Rows lie near named flat spaces through zero. A row that begins with a name and a colon came from that space; any other row is followed by the name of its block's space that it lies nearest.
q994q681: [ -7 -45  -9  25 -24  19  -5 -33  14 -25  -8 -22  13  12 -26   3   4  -2
  -4 -16]
q873q605: [  8  19  20 -27  27 -25   5   2   8   8  26 -13  38  -9  25  -1 -13 -29
  12   2]
q994q681: [ 17  -4   3  -8   0 -19 -15   3  -8  -5  -2  -8  15 -12  14  11 -27  15
  19  11]
q994q681: [-10  24 -28   1 -14  -7   4  42  20  10   8  -4 -13 -24 -12 -18 -23 -16
 -23 -10]
q612q222: [  9   0   1   5  -1  -1  12  47  -6  11  -7  -1 -22  13   4  14   0   7
  16 -10]
q612q222: [ 22  17   2   8  17   1 -10  26 -16  27 -12  10   2  11  24  10   7   2
  16  17]
q994q681: [ 10 -32   7   9  -7   2 -13 -29  -4 -15 -10  -8  13  15  -4  10  11  20
   5  -2]
q873q605: [ -6   9  -8  -1  -9  -3  -5   5   7  -5   1   4 -11 -14  -5  -2 -13  -7
  -6   1]
q994q681: [ 28  48  13  20  23  -8 -24 -29   2  -8  51  -7 -11  -9 -21  39  47 -53
 -30  33]
q994q681: [  3  -9  14  -8 -14 -24  12  25  13 -26  18  -7 -37   2 -19  21   4   7
  -4 -26]
q873q605: [  3  -8  12  34   5   9   8  20  31  -7   5  11  -9  36  -5  18  19 -22
  -5  -4]
q584q509: [ -1  -5   0  -1   3 -16  28  27  16  -6  23 -11  10   3 -11  -8 -12  23
 -19  -7]
q873q605: [  5   0  16 -12  11  -6  12 -29  -8 -11  37 -34  12  -3 -18  14  25 -22
  -3 -10]
q873q605: [  1  -6  14  -8  12   4  -1 -23 -14   2  -7   9  10  10  13   0  11  11
  11   8]
q584q509: [ 16 -29 -11   3  -7 -17   7  33   8   5  -5 -26  35   9   4  -9 -23  38
   0 -15]
q873q605: [ 16   1  35 -35  16 -42 -27  -5  12  -4  -9  19  31  -2  51   4 -25   1
  29   6]
q612q222: [ -7  19  11   9   5  17  -9 -46  -3  -8  14  18 -35   8 -23  10  62 -26
 -31   6]
q873q605: [-16  15   2  -2 -13 -18  -9  22  39 -19  -4  38 -26 -12   7  -4 -34 -11
  -9   4]
q873q605: [ -1 -13  29 -67   9 -45  -8 -11 -15   0 -26  29  26 -11  54 -26 -35  68
  24  -1]
q584q509: [ 20   2 -20  28 -10   4 -13  40  -1  15 -13  -5 -13   9  -5  10   5   8
  -5   1]
q584q509: [-27  32  22 -36  19 -12  17   1  15   3  10  33  -5 -12  24 -19 -13 -26
   2   2]
q584q509: [-19  14  16 -10   2  21 -25 -79 -11 -15  -3  22 -20 -11  -4   6  33 -44
   2  12]
q994q681: [-27 -19 -19  -6 -12  20   4 -23   5  10 -24   1  24  -1   0 -42  -5   8
 -12 -16]
q612q222: [-17  14 -22  42  -9  60   4  13 -32   7 -36  33 -59   1  -7  23 -14 -16
  38  34]
q584q509: [ 21 -14 -15  31 -13   6  15  38 -20  -9  10 -31 -25   4 -30  33  -6  27
  10   2]
q612q222: [  2   6  -3   7   7   9  -7  -6  -6   9 -10   9   9   1  10  -2  -3  -1
   6  16]
q584q509: [  6  -5 -19  -6   1   6  -6  -1 -19  20 -12 -26  37 -15  12 -13 -24   1
  19   2]
q994q681: [ -8   2 -15   2   2  14 -12 -34  -1   7  -4  -9  36 -15   3 -18 -13 -18
  -2  13]
q584q509: [  3  10  10  14  -4  -4   1  28  13  -9   1  26 -46  15  -6  20  16  -1
  -8  -1]
q873q605: [ 28 -19  -6  28 -14   5 -32  -6  -2  -5  -9 -24  -2  13 -11  31  22 -15
   9  -6]
q994q681: [ 13 -26  18  -4 -21 -32  10  38  12 -35  12 -12 -40   7 -16  35 -10  25
  11 -27]
q612q222: [ 10 -12  -5  -6   0 -22  -9  -9  19  -1  11 -17  47  -4   2 -20  -8  18
 -26  -4]
q994q681: [  1   6   0   1   4   2  -5  -8  -2   7  -1   6   1   4   0  -6  18   2
 -13   3]
q584q509: [ 26 -34 -18  10  -5   9 -35   4 -19  34 -54 -17  51  17  34 -10  -7  23
  32  -5]
q612q222: [-11 -15   1 -23 -17 -14  19  12  -1 -16   8 -18 -18 -12 -15  -3 -13  15
   3 -30]
q612q222: [ 20  13   3  36   9  10  -1  43   8  15  -1  11 -28  33  -2  27  35 -18
  -3   3]
q873q605: [ -3  24  -4   6   0  -2 -30  13  19   6 -27  43  -3 -11  33  -4 -37 -21
  14  27]
q612q222: [ 15  22 -14  15   1  11 -12  21 -28  14  -9   3 -25 -11   2  21  -7  -3
  19  24]
q584q509: [ -4   2  17  15   7   9  38   8  -9 -23  31   4 -42  14 -29  28  18  15
  -6   9]
q612q222: [ -4   2  10 -20   4  -2   9   6 -17   6  -6   5 -15   1   9   1   4   7
  17  -8]
[  5   5  16  -1   6  -9 -19  -8  13  -7  -6  19   4   3  20  10  -7 -16
  12  11] -> q873q605
[-10 -10  -8  15 -15  11  12  15   9 -13  -1  -3 -23   2 -18   8  -9  -5
   2 -10] -> q612q222
[ -3  23 -12  23  10  25   0 -18  -6  14  11   7  -5   4 -17  -5  36 -15
 -31  19] -> q584q509
[-41  -5   6 -45  -5  -4  39  13   4  -1  -5   6  -9 -14   9 -32 -31   2
  16 -33] -> q994q681
[ 11   1 -24  14 -10   6 -19   4  -6  12  -8 -18   9  -9  -7  -2  -1  -5
  -5   2] -> q584q509
[-23   2  -8  16 -22  18   3 -24   7 -30   9  12 -50 -10 -40   8  12 -10
 -24   1] -> q873q605
[  4  16 -11  -8   3  -2 -15  -1 -11  14  -7  -3  14 -20  15  -7 -19 -10
  11  12] -> q873q605
[ -7  24   1 -18  10  -5  16  40  -6  29 -11  30 -24   8  16 -21  15  21
 -12  -7] -> q994q681
[ 16 -18  31  -8  25  -8  15 -15  -6   1  19 -21  31  29   8  13  33   0
  11 -11] -> q873q605
[  3 -17 -25   2 -14 -12  -6   6   8  -5  -2 -24  41 -23  -1 -18 -53  24
  -3   6] -> q612q222
[-13  -8  28  -4   5   0  22 -31   3 -32  24  10 -21  10 -19  14  21   6
  -9   1] -> q584q509
[  2   9 -40   2  -5  25  -7   1 -44  35 -24 -17  12 -22   1 -21 -10  20
   7  13] -> q873q605
[  9   5  -3   2   2 -12   0  28  15   7   8 -12  12  -1   5   1 -11 -14
   0  -7] -> q873q605
[  4  28   7 -22  10 -22   4  22  -4   1  17   0  -6 -24  12   7 -27 -12
  14   9] -> q994q681
[  5  -7   6  -2  -2   7  -9   1 -20   2 -20   3 -12   3  13  17  -7  -1
  36   2] -> q584q509
[ -5  10 -13 -15  -3  -6   3   6  -9   7   3  -9   4 -22  -1 -14 -17   6
  -3  -1] -> q873q605
[-18 -25  17   5   4  26  28 -12  -5 -10  -8   3  -7  24  -1   8   6  -7
  29 -10] -> q994q681
[-11  -7   6 -19  15   9   3 -31 -17  20 -22  22  26  12  23 -34  19  34
  -7   5] -> q612q222
[ 22 -31   1 -14 -13 -12 -26 -19 -29  -1 -25 -16   9   1   8   7   7  44
  16 -10] -> q873q605
[-12  -8 -14  17  -7  32  16  10 -21  16 -26  21 -32  22 -11 -12  28  37
 -10  -2] -> q612q222

Rows lie near named flat spaces through zero. A row that begins with a name and a colon came from that space; any other row is followed by the name of its block's space that it lies nearest.
q920-q685: [ -4  -7  -5   4   2 -16   8  -4  -3  -9  -2   3   2 -10  -5   4  -1   3
   3 -21]
q498-q587: [-15   1  24   3  -9   9  32 -26   4   3 -14   5   3 -11 -40  -4   6  -8
 -10 -16]
q72-q452: [  1  12  12  13 -49   9  -6  18 -27   8  24 -25  -2  43 -11 -62  11 -17
 -14   2]
q786-q423: [ -7 -16  -9  -6  19  -5  23   4  22  -1  -6  18  10  -7  13  10 -18   6
   6  17]
q920-q685: [  8  15 -13  -2  -1   6  12  -9   1 -20  29   0   3   8   7 -10  11  -6
   0  17]
q153-q276: [ 12 -22   0  -9  23 -13  -9   8 -20  -1  17  -3  12  -2  11  16  -6   3
   9  -5]
q797-q435: [-30   2 -16   3   5  18  20 -25 -45 -50  65  33  25  -8 -14  17  19  20
 -18 -22]
q153-q276: [  9   1  11   0   6   0 -37  -7  -8  16 -19  -2  -9   5  -8  11   2  -6
   9  -8]
q920-q685: [  9 -35  16  -3   4 -20  39   5  13  23  -7  -5  21  18  -9 -28 -21 -21
  14  15]
q72-q452: [ -5   2  23   9 -19 -16 -13 -10 -35  -6  -6 -14 -12   7 -39 -17   9 -14
  -5 -52]
q786-q423: [-13 -20  16  -1   4   0 -12   4 -45  -1  16   1  12  -7 -16  15   3  12
 -10 -36]
q498-q587: [-27   5  -7   4  -3  19 -13   0  -9 -13  11  32   0  25   0  -8 -10   5
  -9  14]
q786-q423: [-29   6  15  14 -25  12  -9 -13 -35  -8   5  10  -1   7 -37 -11  12   2
 -18 -38]
q72-q452: [ 33 -20  -2  -4   1  -9   3  22 -11  22  27 -35  21  -1  24  -5   8   1
   9  12]
q498-q587: [-15  17   5  -2  -8  27 -42  18 -18   3  -4  -2 -17 -10   9  22   7  23
 -22  -8]
q153-q276: [  3 -12  -8  17  -7   1  24 -32   8  20  -1   4  30 -27 -16  14  23   9
  12 -15]
q797-q435: [ 22   4  21 -23   2  -8  52  19  24  -3  -2 -43 -11 -19   5 -12  -4 -13
 -13  15]
q920-q685: [ 13 -25  -2  -2  17 -29  14  -1   7   4  -4   2  11   9   2  -8 -17 -14
  21   2]
q72-q452: [  4  -3  -3   3   7 -26 -12 -11 -24 -21   7  -1  -5   0 -12   2   3  -7
   9 -37]
q153-q276: [-17  -4  -5  -9  10   9   8  17  -5 -17  16  14   2   1  14   7 -13  13
 -13  11]
q786-q423: [  9  44  -4  -5  -6 -13 -24  -2   9 -39  -7  -4 -49  40  -1 -38  -8 -34
   2  11]
q498-q587: [  7 -12 -19  -9   8 -21  27  36  17 -10   9 -13   3 -12  37  -2 -16  12
  -1  12]
q920-q685: [  3 -17 -14   3   2  18  17   3  14  20  21  14  33  13  21  -6  -3   7
   8  46]
q920-q685: [-14 -30 -10  10   3 -27  52  -7  30   2 -15  25  22   7  -7 -22 -25  -8
  17   5]
q797-q435: [ 20   5  26 -36  34   0  37  -3  16 -24  14  -6 -13  25  -3 -16 -23 -38
  -2  46]
q920-q685: [  4 -14 -17   2   5  39 -24  13  -6  35  27  10  35  -1  36  25  10  30
   1  42]
q153-q276: [ -9 -15  -1   4   7   6  31 -20   2   3   6  13  25 -27 -12  22   9  13
   0 -11]
q786-q423: [ 12 -23  -7   8   0 -15 -18  17  -9  30 -11 -19  15 -32  16  27   9  23
   9 -27]
q797-q435: [ 21   9  13 -14   2  34  41 -18  20   8  32  -6  18  24  -2 -25   8 -25
  -2  67]
q797-q435: [  0   0 -12  11  -9  16  -6 -12 -10   7  23   9  20   6   1  -1  16   7
   3   8]
q797-q435: [-14   1   2 -14  28   0   6 -17 -16 -43  24  33  -4  21 -11   3 -16 -12
  -1   5]
q153-q276: [ -7   9 -17   9 -11   7 -34  16   9   9 -13  10 -10  16  20  -6  -6   8
   2  15]
q498-q587: [ -2   9   1   3 -31  -8  37  24   7  -8   8 -27  -6   2   2 -39   1  -4
 -17  -2]
q153-q276: [-14 -11 -17  11   2 -20  11   0  36   9 -41  20   0 -13   6   6 -17   9
  13  -5]
q498-q587: [ -4 -28  -9   4   4 -14  40   0   6  -2  21  18  29  25   2 -28 -18 -10
  13  21]
q920-q685: [-2 -4  9 -1 -5  8  2  5  1 14 -5 -3  4  3 -2 -4 -2  0 -4  7]
q72-q452: [ -6  -5  33 -17  14 -20  -7  13 -15 -14 -24  -9 -29   3 -20   0 -23 -15
  -9 -29]
q72-q452: [  6   0   6   7 -20   9  -2   4 -13  17  11 -18  10  -1  -4 -10  16   3
  -6  -4]
q153-q276: [-32  13  12 -13  -1  27  51  -2   3 -34  21  14  -1 -11 -14  -1  -3   8
 -34   8]
q920-q685: [-11  -6  -5   8 -10  -6  21  -4 -16 -11  15  -3  13 -23 -10   7  13  14
  -8 -34]
q153-q276: [ 10  37  28  -2 -23  51 -39 -22 -39   7  29 -19  -9  17 -26  -6  40 -12
 -21   6]
q786-q423: [ -7   1   1   5 -10   7  14  -8   2   1   4   6   7   5 -10 -11   4  -2
  -3   3]
q786-q423: [ 11   0  -9  15 -17 -25 -33  14 -15  11 -14 -23  -9  -8   5  -2  10   6
   8 -38]
q72-q452: [ -1  14   4   5 -32  32  -8  20 -14  15  22 -21   5   5   8 -16  20  12
 -22  13]
q786-q423: [  1  40 -26  15 -29 -24  12  -9  44 -31 -20   7 -36  44  -1 -67 -11 -37
  12  21]
q498-q587: [  1 -13 -16   3   1 -13  19   6   5  -8  19  11  14  26  11 -27 -13  -9
  11  20]
q797-q435: [ 10   1 -13  11 -25  10  27   4  -5  10  31 -26  25 -25  10  -3  31  18
  -9  -4]
q797-q435: [ -6   9 -16  25 -46  -1  29  10  34  25 -26 -21   4 -30   4 -17  18  18
  -8 -12]
q498-q587: [ 36  21 -25  -4  30 -34 -19 -31  31 -23 -19   2 -25  -1  11  12   1 -25
  36   5]
q498-q587: [  0  -8  -6  -8  -3 -10  29  37  11  -4   4 -21   0 -22  26   0  -9  16
 -13   2]
q786-q423: [  2 -30 -12  22 -21  -6  36  -1  10  36   4  -7  43 -18   1  -7  13  15
  10  -6]
q72-q452: [-17  14  18   2 -22  27  -2   5   0  12 -12  -3  -9   0 -14  -8   5   4
 -21   2]
q72-q452: [ -3   3   2  -8   2  11   7  15  16   3  -3   3  -4  10  13  -8 -13  -1
  -6  30]
q797-q435: [  4  -4   1   4  -6  17 -10  -3 -19  13  19  -7  17  -9   1  12  18  12
  -4  -3]
[ -1   5 -10   6 -11  21  -7   1 -14   2  29   1  15   4   9   0  16  11
  -7  11] -> q153-q276
[ 11  -6  -5  12  -2 -28 -14 -18 -35 -13  16  -9   5  -6 -17   3  18  -5
  13 -50] -> q72-q452
[ -9  17  -3  10 -14  -3 -34   1  -3   0 -27  -1 -23  -8  -5   6   6   7
  -4 -28] -> q786-q423
[-24   3   9   9 -14  21   3 -14  -8   5  -4  14   6  -7 -22   5   9  10
 -13 -14] -> q786-q423
[  8 -14  -9   0   8 -15   4   6  -3   1   8  -3  10  -2  11   3  -4   3
  10  -2] -> q153-q276
[-24   4  -9  -8  -6   8  16  40   6 -17   6   1  -8 -12  26   1 -15  25
 -26   7] -> q498-q587
[  7  21 -30 -12  13  -8 -32  37  13 -24  -2  -9 -30 -14  52  21  -9  20
  -4  10] -> q498-q587
[ 23 -11   0 -11  18  -5 -10  13  -2  13   6 -18   6 -13  21  21   1   6
   7   7] -> q786-q423
[ 14  -3   1   5 -15   6  -4  10   1  28  -2 -24   9 -15   8   3  16   9
  -1   0] -> q797-q435
[-14  19   6   3 -22  18  30  -6  13  -9   4   2  -4   8 -14 -26   5  -7
 -17  13] -> q920-q685
[ -4  -2  20 -12  10 -34  -8  27  19  -1 -61 -16 -41 -17  -2   7 -30  -5
  -3 -29] -> q797-q435
[ -6  -9  -7  12 -13  -4  17  -3   8  10  -3   3  14  -4  -4  -9   3   5
   3  -5] -> q786-q423
[  0   0 -11  16  -6 -19  -3 -28 -10 -11   2  11   5   4 -20  -7  10  -9
  15 -28] -> q72-q452
[-11  -2  -6  -7  18 -22 -12  11   1 -25 -14  16 -20   5   7   6 -25  -1
   3 -11] -> q786-q423
[ 44 -38   6 -14  32 -25  -2  10  -6  24  18 -17  23  25  19  -7 -16 -23
  32  30] -> q920-q685
[ -4  -8   7  -9  17   5  -9   4  -9   0  -1   4   1 -12   3  24  -5  10
  -4  -5] -> q786-q423
[ 11   6 -13   0  -8  -5 -19  26  -6  -1  11 -16  -7   7  25  -9   1   5
  -1   6] -> q498-q587
[  1   3 -25  23 -24  -7  -3  -2  22  17 -13   4   7   7   9 -20   6   3
  14   6] -> q797-q435
[-17 -10  -1  -5  19  15 -28   7 -12   3  -2  25   3  -3  10  30 -11  19
  -4   3] -> q153-q276
[-15 -25   0  -9  26 -14   7  11  -6 -12  -1  20   7  -7   6  20 -24  11
   1  -9] -> q786-q423
[ 10  12  10  -5   0   4 -27   4 -26  -5   8 -21 -12 -12  -2  15  16   4
  -9 -22] -> q920-q685
[ -9  11   8 -13  14 -13 -26  11 -34 -39   8  -3 -28  -4  -4  15  -6   3
 -14 -37] -> q72-q452
[ 16  11   6  17 -22  13 -58 -19 -35  21  13  -5   2  43 -17 -25  23 -20
  13  -2] -> q498-q587
[ -5 -39   2   6   0   2  17  11  -2  35   3   5  37  -7   5   6  -6  15
   6   5] -> q920-q685
[ -3  35  -6  -6  -4 -14  34 -10  38 -37 -24  -7 -36 -20  -7  -7  -1 -11
  -9  -8] -> q498-q587
[-17  19  14  -8  -2  34 -22   1 -15  -7   6  10 -14   9  -6   6   2   5
 -21  10] -> q153-q276
[  7   7  12  -3  -8  -2   8  -2 -19 -10  16 -21  -3  -6 -12  -6  14  -5
 -10 -18] -> q920-q685
[ 15 -20   2   1   4  -7 -17  13 -20  24   5 -22  15 -23  11  24  11  16
   4 -20] -> q786-q423
[-18  -8  -9   3   1 -10  42  -3  27  -7 -15  15   6 -19  -3   2 -11   8
  -1  -4] -> q153-q276
[ 22   3   7  -4 -12  28  29  -4   4  21  32 -25  24  -5   5  -9  24  -2
  -7  34] -> q797-q435

Each name stands for a flat space through zero: a line, a plane or more. A row that begins with a name and a colon came from that space; any other row is followed by the name of the space it lies nearest, among the names in its block.
q139_q897: [-36  -7  20   2 -34   6   5 -10   3  -2  40  -5 -15  33 -18 -10 -18 -26
  21 -16]
q961_q682: [  3 -40  23  11 -13  35 -40  12  12 -57 -30  12   1   2   9  25 -12 -22
  21 -24]
q98_q236: [ -4 -11  11   3 -17   3 -13   9  19  -8   8  15   9  -7 -12  21   5  -4
   0  16]
q300_q175: [  6  -7 -14  -7  22  10  -9 -16 -17   4 -24   3   4  30  22  -7  -6 -22
  27 -49]
q961_q682: [-34   2  26  -5 -18   1  21   1   2   9  29 -10 -18   7 -13  -6 -15  -8
  -4  14]
q961_q682: [ 13 -19   1 -13  11  38   9  -2  -1 -16 -14 -13 -13  12   4 -22 -16   3
 -14  16]
q961_q682: [ 28 -26  -1  -7   8  40 -11   2 -16 -34 -36  -2  -9   1  21 -21   1   4
  -8  -1]
q139_q897: [  3 -15  -4   0 -18   8 -22  -8   0  -5   6  20  11  20  -2   3  11 -18
  22 -20]
q230_q588: [-26  26  -4  12 -25 -45  -2 -13 -14  28  36  10   6  12  -7   3  16 -16
  30 -40]
q300_q175: [  2  14  -4  11  18 -14   5   5   0  -6 -14 -16  -4 -15   7   7 -11  10
  -4  -9]
q300_q175: [ 10  14  -2  14   6 -16   1  11  -6 -13 -13 -12  -5 -30   7   2   4  21
 -13   4]
q557_q283: [ -7  14  -1   9   0  -6  20  -2   4  -5  17 -28 -17   0 -12 -16 -21  11
 -10   9]
q961_q682: [ -8 -22  13  12  -3   7 -35   8  33 -24 -12  18  19   5  -6  48 -14 -25
  27 -22]
q98_q236: [ 17  14 -27   9   6 -21  -6  -4  25  11  12   4  21  -2 -18  13   5  12
  -1  11]
q230_q588: [  8   1 -20  -3  15   8   3 -20 -16   1  -7 -12  -5  32  10 -26 -11 -11
  18 -37]
q557_q283: [-15  -1  25  36 -42  -1  -6  10 -11 -63  17 -32 -37 -13  -7 -19 -18   6
   4 -19]
q139_q897: [ 12 -22   4   3 -16  37  -5  -6 -14 -43  -4 -17 -24  18   3 -37 -14  -2
   1  -8]
q557_q283: [ -9  26 -23 -10  30 -19  25 -24 -21  43   4 -16  -3  32  11 -21 -11 -11
  17 -39]
q139_q897: [-32  31   9  38 -20 -35  18  -2   0 -23  37 -48 -32  -1 -18 -13 -36   5
  11 -30]
q98_q236: [ -3 -23   1 -16 -30  25 -10 -15  -2   7  25  23   5  37 -11 -16  12 -22
  15   0]
q300_q175: [  4 -10  -1  22 -27  -1 -28   1  14 -34  11   5   5   4 -14  11  -1  -7
  19 -18]
q230_q588: [  3  36 -36  12 -12 -45   6 -21 -11  30  38  -3   8  15 -13 -19  18   6
  15 -24]
q98_q236: [ -2  31 -17  21 -20 -54  -8  -1   0  19  29  11  16 -17 -13  13  28  10
   9  -9]
q557_q283: [  2   5  -1  20   9 -20 -16  16  40 -13  -5   2  19 -26 -14  47 -10   8
  -1  11]
q557_q283: [ -2 -10   5   3 -18   3 -16   0  -5  -9   3  14   4   4   1   3  11 -10
  12 -12]
q557_q283: [  8 -25  17  -8 -26  28 -10   9  -6 -20  -1  16  -5  -8   1 -10  18   3
 -13  27]
q230_q588: [  7  -1  -6  -6  -8   5   5  -4  -5   6  10   3  -1   4  -4 -15  10   5
  -7  14]
q139_q897: [-23  12  11   1  13 -23   2   4  -2  21  -7   5   6  -8  10  26  -2 -12
  12 -22]
q961_q682: [ 27 -12 -27 -31  57  23   2  -7  23  34 -36  15  30  16   9  18  -6  -3
  -7  18]
q139_q897: [ 16   2  -8 -16  15   6  14   6  10  20  -4   5   8 -15  -4  -1  11  20
 -30  49]
q230_q588: [ 21  29 -28  20  27 -26   8  -3  -6  -7 -14 -30  -4 -16   6 -10  -9  25
  -6 -16]
q961_q682: [ 12   7 -14  17  -8  -2   1  -4   6 -24  13 -23 -10   2 -13 -18 -12  14
  -4   1]
q557_q283: [  2 -17  19  -4 -24  28   3   4 -29 -27  -3  -6 -25  -3  11 -34   7   4
 -12   8]
q139_q897: [-26   2  18  -8   1  -2  14   1   1  18  10  -2  -6   5  -2   6 -10 -11
   1   2]
q300_q175: [ -2   4  11  -1  -7  -3   4   1 -47  -4 -15  -2 -18 -12  28 -25  19   2
   0 -22]
q557_q283: [ -8   5   4  10  -9  -4   5  -3 -10 -12   9 -15 -15   4  -1 -14  -9   0
   5 -14]
q300_q175: [ 24  -4 -14  20 -11  -4 -24   7  28 -28   3   6  15 -14 -18  17   5  14
  -3  14]
q230_q588: [-14   4  13   8  -5 -14  -5  10   6  -1   2   5   3 -15  -1  22   1  -2
   3  -2]
q230_q588: [  8  -9 -12  -8   9  17  -1 -12   1   1  -3  -1   2  26   0 -12  -9  -9
   9 -10]
q230_q588: [ -1  -8   9 -15 -13  22  13  -9 -47  -2  -3  -4 -25  14  21 -48  12  -4
  -3 -11]
q98_q236: [ -3   4 -11  -4 -12 -12  -7 -13  -8  21  16  18  12  19  -2  -3  17 -13
  19 -19]
q300_q175: [ 17  23 -12 -16  46 -11  34  12   1  34 -23 -12   2 -38   9   0   6  38
 -47  54]
q300_q175: [-34  21   9  16  35 -21  16  -5   0   0 -13 -38 -17  12  12  13 -50 -18
  25 -59]
q139_q897: [-12   7   9   9  12 -12  -1   3 -12  -7 -17 -10  -7  -7  16   9 -10  -7
  12 -33]
q98_q236: [ 18 -10 -15  -3  15  13  -7   0  35  -3  -4   4  17   6 -15  16 -11   4
  -6  23]
q961_q682: [ -4   9 -11  -3  18 -23  -8  -1  20  31  -2  20  29   0  -3  37   7  -9
  12  -6]
q98_q236: [-11 -16  21   1 -48  14  -5   4  -2 -17  31  10 -11   3 -16 -13  12  -3
  -3  21]
q98_q236: [  7 -21 -10 -14 -27  26  -9 -16  10   5  29  19   9  38 -21 -18   8 -14
   9  13]
[ 16 -22  -1  -8 -41  19 -19   1   5  -7  21  31  12   3 -16  -8  33   2
  -6  33] -> q300_q175
[-13  -7  26   2 -29   9   4   6 -31 -19   4  -4 -25  -9  11 -23   9   0
  -4  -3] -> q961_q682
[-25  -5   8  -5 -19  -5  -9 -11  -3  18  21  19   7  28  -5   8   4 -31
  30 -29] -> q230_q588
[  4  10 -17 -15  57   0  16 -11 -12  27 -36 -13   2  15  26  -1 -19  -7
   7 -30] -> q300_q175
[-19 -18  30  -6  -1  12 -11  12  -2  -6 -19  15   0  -7  14  24  -1 -19
   8  -9] -> q98_q236
[ -7 -13   7   8 -37  26   6 -10   0 -34  35 -23 -28  29 -21 -40 -21  -4
   2   3] -> q139_q897
[  3  17  -1  37   1 -27 -11  13  11 -38  -8 -24  -6 -31  -2  18 -15  17
   2 -18] -> q300_q175
[  3 -18  13  -2  -5  27   1   8  15 -23  -2  -7  -9  -3  -8  -3 -14   5
 -15  28] -> q98_q236
[-18  16  19  12  -6 -20   9   5 -46  -8 -12 -16 -26 -19  28 -16   6   1
   6 -38] -> q230_q588
[ -6 -24   8  -7 -53  14 -24 -10 -10  -3  31  36   7  27 -11 -11  30 -24
  23  -8] -> q557_q283
[ -4  29  -2   5  21 -27  26  10   8  18   2 -21  -4 -30  -5   7  -7  26
 -26  28] -> q139_q897
[-10   3   3  12 -16  -8  -6  -6 -16 -12   8  -6 -10  10   4 -10  -2 -11
  20 -36] -> q557_q283
[-20   2   9  19  -4  -8 -10  -5  -6 -21  -1 -14 -11  15   5   5 -23 -21
  31 -54] -> q300_q175
[  7   4 -15   1  -8 -12  -5  -1  33  16  25  14  22   0 -27  18   8   6
  -5  30] -> q230_q588
[ 12 -16   0  -6   3  21  -8  -1  -9 -13 -19   5  -2   5  12  -8   3  -3
   1  -5] -> q139_q897
[  4 -13   9   3 -39   7 -15   2 -17 -17  12  17  -4  -3   0 -14  26  -2
   3   1] -> q300_q175
[  4  16 -14  18  22 -23  -5   2  18  -4  -9 -12   9  -9  -3  22 -15   5
   7 -16] -> q230_q588
[  4  -2  -7 -10   6  -1  -4  -3   7  19  -1  16  15   6  -1  10   9  -5
   3   5] -> q557_q283
[ -7  11   9  18   5  -6   9   2 -29 -30 -16 -35 -31  -9  19 -21 -19   5
   3 -36] -> q557_q283
[ -6  10  -6   4   9 -13   1  -7 -10   7  -3  -6  -1   9   7  -1  -5  -7
  15 -30] -> q557_q283
[-19 -18  31  -8   7  16  -7  12  -5  -8 -27   9  -4  -7  19  22  -7 -18
   6 -11] -> q98_q236
[ 18  15 -12  18  19 -18  -3  10   8 -16 -19 -15   3 -30   4  12  -4  23
 -12   2] -> q300_q175
